In the rows, zero is written as 128.
Each row is followed by its class.
[166 164 162 139 114 134 110 167  99 159 158  99 118 108  78 129 113  92
 111 132  80 107 125 139  91 193 169 147 141 137 118  86 136 176 163 104
 120 118 134  97  75 100 108 142]  bof
[156 143 137 135 163 159  66 181 181 133 154 145  83  48 148  92 117 133
 133 101 103  99 137 144 134  82 157 135 172 152 111 102  63 142 115 117
 126 136 172 143 118 109 166 109]  Babuv
[189 138 121 106  88 102 182 101 142 146 130 139 130 113  98  75  99  91
 113 118 109  99 152 160 101 113  99 129 106 115 170 130  54 144 142 162
 111 120 144 129 191 131  88  51]  vifa
[134 150 108 106 125 144 109 156 180 206 118 137 108 165 122 110  81  82
 153 150  78 147 169 167 116  75 161 155 110 122 140 128  75 149  97 146
  81 192 146 142 142  93 147 125]  golu
[142 160 101 159 154 135 118 129 160 192 103 111 100 112 104 126  79  57
 121 150 115 101 165 156 113 149 165 164 126 161 134 103  87 133 152 144
  95 150 161 145 119 121 131  81]  dosok
[105 128 127 115 105 116 131 109  71 101 140 126 134 137 169 129 161 159
 142 132 153 102 108 107 116 142 112 136 122 168 106  76  94 105 114 124
 122 122 104 113 140 154  92 139]  gasi
[118 124 156 133 129 145  62 154 110 138 146 137 134 118 131 127 163 125
 127 109  95 141 135 119 123  87 151 114 142 190  90 127  99 142 129 125
 105 131 153 124  65 136 126 130]  dosok
[122 114 142 134 151 179  91 148 142 109  88 134  86 105  96 120  91 121
 127 117 165  84 128 171 135 169 154 153 141 102 121 139  97  62 190 140
 121 222  29 169 107 171 186  85]  Babuv
[116 112 119 100 116 112 121 149 125  79 126  78 117 135  97 146  97 167
 143 169 112  81 130 193 148 115 134 170 119 116 137 114  78 122 196 145
 125 169  93 167 121 189 152 110]  bokov
[115  92 132  83 101 119 107 141  82  84 116 123 100 126  96 136 174 156
 151 171  71  97 130 177 146  80 155 170 151 126 134 131  92 169 141 172
  97 166  91 159  86 145 117 143]  dosok
[129 110 163 110  71 132 101  62 118 141 154 128 130 134 136 181 171 164
 136 169  56 145 118 125  90 111 182  81 122 157 121 111 179 164 134 112
 107  76 234 179  83 114  67 158]  gasi
[129 116 145 145 108 136 111 150 124  60 151 104 100 108 143  85 174 157
 132 107 130 110 198 136 162  71 134 131 126  92 112 154  84  88 120 175
 140 186 104 182 114 138 117  79]  dosok
[159 153  68 188 127 188 155 106 136 111 118 117 186 143 136 108 113 172
 133  83 196 148  90 148 100 164  80 129 138  72 110 134  56  83 113 163
 192  84 210  59 173 146 123 116]  vifa
[130 123 134 128 148 153  99 113 203 112 129 137 104  97 111  84 137 103
  95 140 159  97 146 114  81 147  33 138 135 147 177 140 149 157 137  69
 134 185 192 111 135 154 137  69]  vifa
[150 122 172 100  92 102  74 161 110 151 159 123 133 110 127 140 169 127
 139 106  63 108 166 151 104  49 104 149 101 148  90 130  57 133 123 145
 111 176 117 100  47 155 124 147]  golu
[128  95 168  98 142 145 118 141  96 126 108  75 126 131  76 115 112 177
 163 157 105 112 133 194 135  93 151 165 161  66 115 120 103 127 170 203
 132 181  75 163  98 132 114 121]  seg
[150 158 111 133 114 118 139 140 140 180 133 105 119 120  87 113  66  92
 112 149  86 128 131 150 106 114 163 150  79 108 163 146  62 147 159 152
 108  76 150 133 139 137 119  75]  vifa
[126  92 153 118 128 152 116 142 124  89  96 103  98 131 100 136 122 196
 157 152 115  90 144 191 131 106 136 155 125  60 108 114  92  88 150 166
 120 175  96 162  88 163 131 127]  seg
[142 142 141 125 113 131 160 148 120 172 139 100 103 136 106 109  56 133
 125 178 111 105 111 203 124 164 186 132 152  96 148 104 130 211 186 167
 134 134 103 166 112  70 131  85]  gasi
[132 153 120 154 168 132  68 169 151 129  98 145  96  87 143 116 107 100
 103 132  90 119 125 166 147  81 186 152 147 107 124  82  66 179  96 151
 108 132 154 130 114 102 129 156]  Babuv
[135  95 148 133 107 122 118 133 135  83  77 106 116 127 117 123 117 137
 115 135 135  91 172 165 150  87 124 155 104  67 136 130  92 116 134 169
 126 184 117 158 143 146 115  98]  gasi
[139 123 160 144 107 147  75 136 118 142 155 150 186  79 147 117 157 108
  81  84  89  75 143 115 118 122 112 135 136 176 114 144 131 172 126  85
 112 149 167 150 133 102 130 141]  gasi
[155 153 111 131 129 178 107 157 182 153 121 156 125  99 103 124 111 140
 132  80 122 186 118 159 126 198 109 123 126  85 116 145 105 125 114 122
 144  61 136 113 114 111 144 108]  Babuv
[135 125 170 124 129 122  64 166 138 120 148 116 126 101 119 124 117 122
 127 110  95 130 150 135 136 154 102 112 167 183 107 136 103 135 146 159
 125 145 133 140  96 127 152 115]  bokov
[ 62 121 149 130 136 160  95 126  78 133 180 140 118 118 170 133 182 112
 104 103  89  90 145 113  95  48 127 140  71 184 116  90  48 131 136 125
  49 138 144 161  63 124 122 189]  seg
[164 245  70 161 145 152 110 148 144 159 147 195 142 119  94 164  80  85
  68 116  61 151 109 162 104 157 174 171  91 136 126 143  90 168 174 163
 135 132 147 155 168 108 150  85]  Babuv
[150 141 127 138 168 116  85 144 172 107 119 140 104  77 137 101 103  64
  84 120 121 123 155 153 158 112 140 155 112  78 133  79  81 177 111 148
 112 127 163 144 133  94 119 135]  Babuv
[174 167 130 126 224  86 139 140  83  65 143 167 148 111 132 129  97  55
  84 109 144 156 164 106 147  25 160 153  82 120 138 102  84 174  95 138
 106 195 187 133 138  83 129 151]  bof
[157  99 119 143 146 150 137 138 123 121 123 126 118  97 122  96 144  50
  72  56 113  94 190 155 142 123 194 144 167  60 129  89  70 162  65 190
 131 115  71 127 136  99 103 118]  dosok
[113 104 133 133 124 159 110 150  97 110 114  83 116 133  99 117 130 148
 155 142 112  75 149 169 123  97 187 183 147 107 114 108 113 110 175 151
 104 193  97 177  96 141 135 142]  dosok
[119 146 116 149 142 117 103 144 114 121 101 132  98 104 160 123 130 109
  82 112 117 120 138 167 169  70 171 162 117 106 117  92  71 170 133 137
 112 135 133 154 116 116 133 152]  dosok
[ 99  93 149 113 140 140  90 129 141 101  96  96  92 134 122 129 140 176
 171 134 114  88 156 163 151  72 139 142 140  94 101 132  97  77 136 170
 137 188 103 161 143 167 148 113]  golu
[129 144  57 154 187 125 203 101 204 111 134 154 154 130 149 151 131  49
 153 163 150 157 154 131 145 158 136 162  77  70 122 126 120  81  87  49
 121  74 122 118  89 112 177 152]  Babuv
[131 102 141 122  96 139 212 139  37  68 128 123 145 152 157 139 163 180
 126  91 194  95 142 126 129 141 131 135 103  93 163  96  79  95  45 181
 139 140  41 123 166 133  58 137]  gasi
[149 158  97 132 111 144 115 113 162 182 127 103 126 121 115 115 103  98
 132 132 106 147 142 168 136 139 140 149 138 124 136 110  93 140 145 179
 122 139 139 155 144 124 119 104]  dosok
[ 95 108 127  96 155 120 118 151 113  93 139 111  69 121 122 103 100 151
 139 164 136  61 106 153 132 131 109 165 130 116 144 101  79 152 167 163
 122 147  74 139 120 150 161 111]  bof
[135 128 120 113 156 106 109 137 147  88 116 159  73 115 137 111 105 115
 121 135 107 105 133 141 161 120 128 136 117 113 125  77  86 173 127 152
 105 107 149 148 144 113 129 119]  bof
[161 154 100 143 116 118  97 117 176 175 128 110  95 124 133 113  77 108
 105 138 102 142 168 168 115 110 175 126 164 108 129 107  93 136 115 189
 120 154 168 161 132  91 118 104]  Babuv
[138 121 119 141 125 139 134 159 151 116 143 144 139 117 112 113 143 135
 131 116 135 117 116 131 112 160 113 138 134 111 129 165 112 137  98 104
 171  89 131  83 137 126 151 105]  golu
[145 115 169 141 107 160  87 112 116 154 155 125 160 113 168 141 162 137
 112  81  70 101 167 120  93 114 127 103 153 142  90 123 137 143 115 117
 129 118 211 142  76 123 110 157]  vifa
[131 181  82  82 160  79 143 114  93 117 148 148 120 135 123  57  99  24
 162  78 144 155 185 158 105 114 188 140 104 131 133  86  36 123 142 138
 101 141  65 143 137 157 113  62]  vifa
[149 134 113 143  98 128 148 116 117  77 130 144 119 109  97 125 144 143
  94 115 119 147 126 135 144 146 152 127 103  64 163 177 126 157 134 140
 140  63 171 157 158 105 100 109]  vifa
[105 157  82 156 175 137  84 127 136  84  95 132  92 105 194 122  96  98
 101  77 119 131 159 143 167 137 122 160 123  90 110  28  95 158 139 170
 124 147 123 188 130 137 139 160]  bokov
[102 141 176 142 128 159  27 141 116 174 156 137 117 102 172 115 126 154
  78  77  58 142 122 143 106  93 159  88 151 150  96  76 136 180 127 154
  81 123 148 192  66  71 113 193]  Babuv
[159  90  59 169 105 184 125 142 216 123 132 117 147  98 124 114 131 114
 130  96 127 138 140 116 181 131 116 149 160  99 132 164  56  83 103 147
 153  92 114 122 150 144 168  99]  bokov
[151 120  82 165 109 153 143 113 150  80 107 128 117 131 104 130 140 130
  96 108 132 141 135 119 132 205  96 135 139 105 134 116 105  98  72 113
 140  76 123 109 126 126 106  99]  bof
[ 97 107 119 108 204 163  70  53 151  98 101 213  60  76 202 114 138 183
  40 110 172 100  82 134 120 176  55 105 133  99  99 107 129 143  81  30
 112 161 114 155  80 140 152 120]  bof
[150 150 111 121 137 122 164 126 150 157 122 122 113 129 110 135  89  86
 131 128 105 122 173 172 134 142 159 135 123 110 139 124  88 136 149 160
 112 145 121 154 147 115 129  92]  bokov
[101  88 124 111 115 129 122 174 100  77 104  87 110 164  85 110  93 156
 149 166 122 100 108 166 149  98 156 164 107  93 138 100  91 142 163 142
 118 155  60 137 119 170 138 107]  golu
[140 132 128 109 138 115 137 113  76  84 142 135 120 134 152 122 131 125
 134 137 158 122 123  89 121 158  96 133 128 153 113  97 104 116 119 124
 137 152 127 101 121 153 112 116]  bof
[146 156 121 119 117 135 112 120 164 172 137 118 117 110 122 115 101 115
 141 126  85 133 140 185 136 136 163 131 151 125 130 118  83 138 160 168
 124 144 116 179 135 121 122 102]  bokov
[127 109 164 128  86 150 104 175 115 102 118 116  98 119  93 114 145 182
 145 138 105  84 128 149 122 108 158 169 125 100 120 127 107  82 144 140
 102 184  26 156 111 138 129 132]  gasi
[169 141 123 128  87 123 121 107 147 114 133  90 163 126 107 176 147 197
 133 163  90 157 114 191 125 144 135 189 154 118 104 139 100  97 135 101
 166  97 190 164  96 115 103 153]  bokov
[117 101 143  99 158 143 112 128  84 130 150 133 137 128 164  74 125 138
 171 113 168 128 123  92 126 131 133 139 136 137  94 106  96  92  92 123
 115 159  83 142 122 117 112 125]  golu
[136 132 173 120 105 138  93 153 101 153 163 112 138 104 137 148 140 126
 157 118  81 132 134 123 140 123 138 111 141 180 108 102 131 168 159 154
 123 130 130 144  75 122 127 134]  gasi
[145  96 117  95 131 144 152  94  92  87 142 145 154 141 179 113 128 113
 118 103 144 159 144  66 148  97  97 105 117 146 114 106  71 107  95 146
 123 141 133 134 160 160  98  95]  bokov
[123 125 128 104 144 143 127 120  68 127 140 136 141 135 160 111 132 128
 129 125 145 140 120 104 110 129 139 134 132 164 107  96 102 133 100 109
 110 133 137 128 114 132 104 131]  dosok
[125  80 159 123  73 144 142 146 103  65 117  94 155 167 106 161 160 163
 163 138 108 133 118 174 187 129 155 158  95  90 113 108 111 126 164 131
 153  91 106 168  92 145 102 140]  golu
[146 178 101 135 113 118 126 136 159 193 115 109 115 144  87 143  83  93
  86 180  87 141 112 193 122 131 161 186 124 148 137 118  77 154 163 129
 112 129 133 133 130 109 140 105]  dosok
[151  99 135 146 162 161  90 167 190 143 153 151 129  78 104 113 121 132
 100 108 121  98 132 123 120 157 112 140 134  98 112 181 121 138  82  86
 136 102 152 105 114  90 175 114]  golu
[120 121 153 117 133 136 154 156  89  86 113 110 108 146 101 131 139 181
 153 132 124  97 141 180 118  93 144 160 141 113 112 106  71  92 152 157
 136 157  90 138 120 145 129 116]  seg
[115 180  85 162 205 107  99 163 154 117 134 154 133  82 170 107 103  79
  78  59 119  71 160 171 162  86 147 162 121 113 134  82  74 214 133 136
 140 110 161 146 176 117 164 130]  vifa
[158 115 107 132 136 140 116 130 150  88 114 137 114 122 135 122 133 140
 166 105 148 111 152 141 123 128 122 160 146  64 118 101 107 106 121 176
 148 143 139 118 122 151 134 150]  vifa
[124  99 166  88 156 125 134 146 100  63 110 108 107 135  96 121 100 156
 179 168 111  74 133 193 145 129 167 153  99  46 105 114 100  99 174 132
 123 169  36 170  71 180 151 109]  bof
[ 82 177  75 159 114  96 131 118  94 219 108  86 188 177 154 112  82 123
  99 142  91 100 116 151 148  87  99 159  97 132 160  99  98 198 141 221
  84 149 130 144 207  95  79 176]  bof
[119 136 130 110 153 134 128 128  77 124 161 128 122 140 160  88 141 109
 146 154 173 136 123 103 108 106 180 107 156 163 126 108  96 141  88 133
 122 173 143  99 129 131 102 119]  dosok
[ 79 180  96 135 186 125 114 134  29 113 131 143 101 138 143  89 124 133
 142  93 161 123 121 105  99 136 145 110 124 173 117  62  94 142 118 141
  76 176  90 110 117 129  87 129]  bof
[133 118 130  93 153 135  97 136 167  26 103 112  30 110  77  90 141 128
 166 140 123 145 173 166 147 122 112 159 134  59 131 100  89 112 149 153
 146 175  86 154  83 166 132  55]  bof
[134 146 109 131 162 125  98 142 142 111 120 149  94 103 143 117 110 125
 110 116 110 104 132 148 161 109 144 142 134 113 128  93  93 175 119 142
 122 137 144 148 145 115 136 127]  bof
[134 137 142 136 172 125  97 161 134 105 155 135 111 104 147  94 110  75
  81 104 138 118 143 114 162  80 169 167 114 119 117  99  67 155 111 130
 136 134 151 143 180  81 140 122]  golu
[142 169 114 130 115 116  73 153 185 125  93 142  68 164  88 160 107 164
 175 177  51 167 125 201 127 112 182 147 110 104 105  94  84 136 129 188
 127 108 170 145 111 131 109 112]  golu
[122 131 151 135 161 141 110 124  91  91 123 129 157 114 164 127 141 119
 153  68 130 122 177 130 122 117 143 115 135 125  91  77 138 110 107 128
 123 171 112 161  99 133 128 152]  gasi
[144 152  99 130 102 154 165 119 142 178 108 115  98 125  81 137 102  97
 126 168  91 115 107 164 124 123 194 159 121 110 137 136  48 114 153 141
 116 109 108 109 178 126 136  79]  gasi
[ 79 122 144 127 150 132 150 125  79  76  95  79 170 181 141 115 112 198
 148 113 125 128 158 200 137  32 148 144 123  84 148 134 100 107 128 173
 131 170 125 219 143 129 121 143]  vifa
[126  78 147 149 115 174 123 141 174 109 133 119 167 106 127 113 172 107
  97 129 108 101 133 123 141  76 130 151 124 118 127 159  60 114  98  61
 148  71 180 106 136 143 140 119]  seg
[133 111 177 137 104 140  92 114  80 160 144  96 140 108 136 142 154 142
 113  95  99 111 124 110 125  97 126 123 156 162 105 117 128 116 144 171
 131 173 102 143 110 126 117 155]  golu
[131 148 124 135  99  94 105 141  94 107 123  91 130 142 157  80 114  98
 117 191 105 159 113  79 145 149  78 168 144 137 149  88 110 156  78 160
 120 155 110 110 133 107  91 160]  bof
[131 170  90 137 156  99 114 122 105 120 138 143 120 121 169 105 129 106
 126 113 185 131 130 122 134 144 139 149 137 146  91  70  56  91 102 144
 116 151 107  98 146 120 102 138]  Babuv
